Here is a tiny trained network, its code and every weight. The questions are about switching its units off for an input and a class, where a switched-off unit gives its printed mean instead of its output.

import numpy as np


def w(rows, s, z=0):
    codes = np.array(rows[::2]) - 128.0
    scale = np.full(codes.shape[1], s)
    scale[-1] = z or s
    return codes * scale


def f(y):
    return np.maximum(y, 0)


def log_softmax(a):
    a = a - a.max(-1, keepdims=True)
    return a - np.log(np.exp(a).sum(-1, keepdims=True))


def net(x, mask):
    res = np.array(x, float).reshape(1, 7) / 4 @ E
    y = f(res @ A[0][:, :-1].T + A[0][:, -1])
    res = res + np.where(mask, y, B[0][:, -1]) @ B[0][:, :-1]
    return log_softmax(res[-1] @ U[:, :-1].T + U[:, -1])


A, B = {}, {}
E = w([
[128,131,129],'x0',
[123,122,129],'x1',
[130,132,126],'x2',
[215,173,1],'x3',
[245,4,168],'x4',
[132,134,133],'x5',
[66,38,63],'x6',
],0.0061)
A[0] = w([
[123,138,133,253],'n0',
[185,158,42,118],'n1',
[213,255,208,140],'n2',
[174,150,64,93],'n3',
[245,45,150,84],'n4',
[250,43,164,72],'n5',
[179,98,158,78],'n6',
[76,177,112,97],'n7',
[178,192,181,134],'n8',
[187,51,151,97],'n9',
[145,66,192,127],'n10',
[42,60,22,179],'n11',
[188,140,26,112],'n12',
[201,177,33,122],'n13',
],0.0084,0.0045)
B[0] = w([
[171,60,162,233],'n0',
[72,88,223,204],'n1',
[116,29,45,230],'n2',
[101,129,193,175],'n3',
[72,191,90,224],'n4',
[59,175,71,225],'n5',
[73,137,56,159],'n6',
[97,187,46,181],'n7',
[172,44,73,185],'n8',
[87,203,99,197],'n9',
[107,186,150,195],'n10',
[198,89,100,255],'n11',
[65,153,255,211],'n12',
[81,88,184,220],'n13',
],0.0064,0.0054)
U = w([
[54,108,225,111],'0',
[39,242,16,5],'1',
[185,2,32,165],'2',
[150,132,139,217],'3',
[155,106,114,146],'4',
[155,108,131,117],'5',
[176,126,102,146],'6',
],0.0081,0.0033)

Each question gives the input, the list of numbers given to net, and the class t.
The units are the neurons (one row each of A and B). Each row of codes is followed by its name. A weight is (code - 128) times the scale printed after its matrix; where a second scale follows, it is the last column's (A, B and U).
mask holds one flag per neuron, in row order. A switched-off neuron (its flag False) gives its mean, the last column of its row in B, instead of its output. The means were averaged over made-up inputs and are rounded, as every weight is.
A unit's drop is (log p(t) with every unit on - log p(t) with that unit switched off) / (log p(t) with every unit on - log p(t) with every unit switched off).
The circuit of an input: a set's keep is (log p(t) with only the set's units on - log p(t) with every unit switched off) / (log p(t) with every unit on - log p(t) with every unit switched off). Starting from the 12 units with the biggest drops (on a tie, the unit counted first), units are removed one at a time, each time the one whose removal leaves the highest keep (on an exact tie, the one counted first), for as long as the keep stays at least 0.8.
circuit, biggest first: the units of the circuit, biggest drop first
top k neurons: the k neurons with the biggest drops, biggest first
drop of u: that unit's drop, to one decimal
input [3,8,4,6,5,-6,5], class 3: circuit, biggest first : [n12; n2]
input [2,-7,2,-4,-4,6,8], class 2: circuit, biggest first : [n11; n12]
input [4,-7,7,7,2,5,-2], class 0: circuit, biggest first : [n12; n1; n13]
input [4,7,-3,2,8,7,-5], class 1: top 2 neurons : [n5; n4]
input [7,7,-2,6,-6,-6,6], class 3: top neuron : [n11]
input [3,5,5,-5,2,-4,-7], class 2: top 3 neurons : [n2; n8; n12]
input [3,-7,1,-6,-5,4,8], class 2: top 2 neurons : [n11; n12]
input [-3,7,-1,3,-4,-3,-8], class 2: circuit, biggest first : [n2; n8]
input [-3,-7,-6,6,8,4,-6], class 1: top 4 neurons : [n5; n4; n9; n6]
input [-4,6,6,-6,-3,-6,-7], class 2: circuit, biggest first : [n2; n8; n12]
input [7,-1,6,-5,2,4,-8], class 2: circuit, biggest first : [n2; n8]
input [-2,3,-3,0,1,-4,-7], class 2: top 3 neurons : [n2; n8; n12]
input [-6,2,3,7,-7,6,-8], class 2: top 2 neurons : [n2; n8]
input [5,-7,6,-5,-5,-2,-7], class 2: circuit, biggest first : [n2; n8; n12]
input [2,-7,3,-7,7,-2,-8], class 2: circuit, biggest first : [n2]
input [4,-1,-3,5,-1,2,-7], class 2: drop of n8 : 0.4
input [-3,-5,5,8,-8,4,-6], class 0: drop of n1 : 0.3
input [-4,5,-4,5,2,-1,3], class 0: drop of n5 : 0.0
